Below are the code and all the weights of a small trained network. Each question names an input and a class and asks about switching units off, where a switched-off unit gives its printed mean instead of its output.

import numpy as np


def w(rows, s, z=0):
    codes = np.array(rows[::2]) - 128.0
    scale = np.full(codes.shape[1], s)
    scale[-1] = z or s
    return codes * scale


def norm(h):
    return h / np.sqrt((h * h).mean(-1, keepdims=True) + 1e-5)


def f(y):
    return y / 2 * (1 + np.tanh(0.7978845608 * (y + 0.044715 * y**3)))


def log_softmax(a):
    a = a - a.max(-1, keepdims=True)
    return a - np.log(np.exp(a).sum(-1, keepdims=True))


def net(x, mask):
    res = np.array(x, float).reshape(1, 5) / 4 @ E
    u = 0
    for l in range(4):
        y = f(norm(res) @ A[l][:, :-1].T + A[l][:, -1])
        res = res + np.where(mask[u : u + 9], y, B[l][:, -1]) @ B[l][:, :-1]
        u += 9
    return log_softmax(norm(res)[-1] @ U[:, :-1].T + U[:, -1])


A, B = {}, {}
E = w([
[147,136,110,127,252],'x0',
[127,129,130,128,129],'x1',
[125,205,50,69,71],'x2',
[129,130,127,128,126],'x3',
[248,69,50,126,90],'x4',
],0.0023)
A[0] = w([
[31,231,121,52,124,163],'L0N0',
[96,196,103,23,137,138],'L0N1',
[98,144,73,188,117,93],'L0N2',
[79,179,252,196,147,17],'L0N3',
[68,100,231,188,165,35],'L0N4',
[52,205,128,92,251,5],'L0N5',
[176,156,72,91,166,104],'L0N6',
[76,127,215,133,134,12],'L0N7',
[172,71,130,178,38,47],'L0N8',
],0.0039,0.0012)
B[0] = w([
[121,155,83,196,160,253],'L0N0',
[153,195,62,186,151,180],'L0N1',
[126,123,155,33,130,117],'L0N2',
[118,75,71,3,90,217],'L0N3',
[184,154,71,55,128,219],'L0N4',
[241,215,223,149,136,192],'L0N5',
[90,161,13,53,134,159],'L0N6',
[146,128,49,66,87,156],'L0N7',
[207,153,224,140,158,185],'L0N8',
],0.0031,0.0016)
A[1] = w([
[33,199,109,255,70,45],'L1N0',
[81,97,170,91,60,63],'L1N1',
[131,128,129,125,127,117],'L1N2',
[199,133,128,92,113,94],'L1N3',
[24,61,189,107,61,147],'L1N4',
[139,154,69,50,189,16],'L1N5',
[201,144,80,132,67,123],'L1N6',
[141,78,92,203,199,5],'L1N7',
[190,137,143,72,146,47],'L1N8',
],0.0043,0.0011)
B[1] = w([
[54,217,189,178,108,217],'L1N0',
[183,192,71,124,182,159],'L1N1',
[127,129,130,129,129,125],'L1N2',
[62,143,151,149,113,188],'L1N3',
[224,236,86,2,113,211],'L1N4',
[143,103,159,90,145,185],'L1N5',
[64,156,152,111,126,251],'L1N6',
[130,73,70,157,163,141],'L1N7',
[59,94,158,148,146,161],'L1N8',
],0.004,0.0012)
A[2] = w([
[132,174,93,146,39,5],'L2N0',
[141,136,123,140,112,83],'L2N1',
[172,124,178,138,106,78],'L2N2',
[76,127,124,165,58,128],'L2N3',
[101,156,121,122,85,143],'L2N4',
[108,202,100,161,2,106],'L2N5',
[182,152,53,114,132,128],'L2N6',
[76,180,17,89,175,142],'L2N7',
[131,156,222,111,195,92],'L2N8',
],0.0056,0.0027)
B[2] = w([
[110,48,117,169,233,151],'L2N0',
[108,105,183,150,184,113],'L2N1',
[133,143,220,141,119,121],'L2N2',
[79,32,178,75,39,146],'L2N3',
[102,33,45,108,148,163],'L2N4',
[69,6,84,165,143,253],'L2N5',
[83,133,142,29,101,174],'L2N6',
[254,132,195,55,21,219],'L2N7',
[16,54,205,79,69,153],'L2N8',
],0.003,0.0029)
A[3] = w([
[160,253,218,96,83,27],'L3N0',
[100,108,177,120,103,130],'L3N1',
[47,116,174,220,157,70],'L3N2',
[206,106,198,126,115,189],'L3N3',
[81,110,194,96,181,5],'L3N4',
[106,151,133,133,146,88],'L3N5',
[123,68,109,99,104,128],'L3N6',
[97,228,127,144,105,104],'L3N7',
[187,204,43,196,71,144],'L3N8',
],0.0052,0.0021)
B[3] = w([
[158,69,67,143,186,221],'L3N0',
[165,149,160,132,129,156],'L3N1',
[154,161,94,23,79,153],'L3N2',
[99,224,163,162,62,250],'L3N3',
[35,56,176,110,145,106],'L3N4',
[111,136,138,117,134,97],'L3N5',
[127,154,116,126,193,201],'L3N6',
[140,182,71,228,153,164],'L3N7',
[91,148,252,89,230,184],'L3N8',
],0.004,0.0017)
U = w([
[196,178,98,30,104,251],'0',
[63,82,235,87,187,126],'1',
[41,195,91,163,70,144],'2',
[133,223,114,179,234,80],'3',
[194,139,221,194,32,87],'4',
[205,45,106,198,217,84],'5',
[90,7,62,123,56,52],'6',
],0.011,0.0026)

Each question gives the input, the list of numbers given to net, and the class t.
The units are the neurons (one row each of A and B). Each row of codes is followed by its name. A weight is (code - 128) times the scale printed after its matrix; where a second scale follows, it is the last column's (A, B and U).
mask holds one flag per neuron, layer by layer. A switched-off neuron (its flag False) gives its mean, the last column of its row in B, instead of its output. The means were averaged over made-up inputs and are rounded, as every weight is.
A unit's drop is (log p(t) with every unit on - log p(t) with that unit switched off) / (log p(t) with every unit on - log p(t) with every unit switched off).
The circuit of an input: a set's keep is (log p(t) with only the set's units on - log p(t) with every unit switched off) / (log p(t) with every unit on - log p(t) with every unit switched off). Starting from the 12 units with the biggest drops (on a tie, the unit counted first), units are removed one at a time, each time the one whose removal leaves the highest keep (on an exact tie, the one counted first), for as long as the keep stays at least 0.8.
units of the circuit, in order: the units of the circuit, biggest drop first
most important unit: the unit with the biggest drop
k most important neurons: the k neurons with the biggest drops, biggest first
drop of u: that unit's drop, to one decimal
input [-2,5,0,7,-4], class 0: 3 most important neurons	[L0N3 L2N7 L0N7]
input [0,7,6,4,-1], class 2: 3 most important neurons	[L1N0 L2N5 L1N4]
input [-8,-6,5,-6,4], class 6: most important unit	L2N5
input [-8,5,2,-5,1], class 6: 3 most important neurons	[L2N5 L2N0 L2N4]
input [0,-8,-5,6,-6], class 0: units of the circuit, in order	[L0N3 L1N4]
input [-3,-5,1,6,5], class 6: 2 most important neurons	[L1N6 L0N5]
input [8,-2,0,1,-5], class 1: 2 most important neurons	[L2N8 L3N4]
input [-5,2,2,-8,8], class 6: 2 most important neurons	[L1N6 L2N7]
input [5,5,5,7,0], class 3: 2 most important neurons	[L0N3 L0N1]
input [1,-1,1,5,-2], class 3: 3 most important neurons	[L0N0 L0N1 L0N5]
input [-2,0,6,4,-1], class 2: 2 most important neurons	[L1N0 L0N3]
input [0,1,-4,-4,1], class 4: 4 most important neurons	[L2N5 L0N0 L2N4 L0N1]
input [7,-5,-3,5,0], class 1: 3 most important neurons	[L0N5 L2N8 L0N0]
input [-7,-2,0,-5,-5], class 0: units of the circuit, in order	[L1N4]
input [-1,-1,3,-1,7], class 6: 2 most important neurons	[L1N4 L1N6]
input [-3,-7,3,-8,0], class 2: 4 most important neurons	[L1N0 L0N3 L0N4 L0N7]
input [2,0,4,7,0], class 3: 3 most important neurons	[L0N3 L3N7 L3N8]
input [-3,-2,-4,-5,6], class 4: drop of L3N3	0.1
input [-7,-4,7,-3,1], class 6: drop of L2N0	0.2
input [-6,2,8,-7,8], class 6: drop of L2N5	0.2
input [3,-8,6,-2,-4], class 3: most important unit	L3N8
input [-2,1,-2,-7,-8], class 0: drop of L0N3	0.9
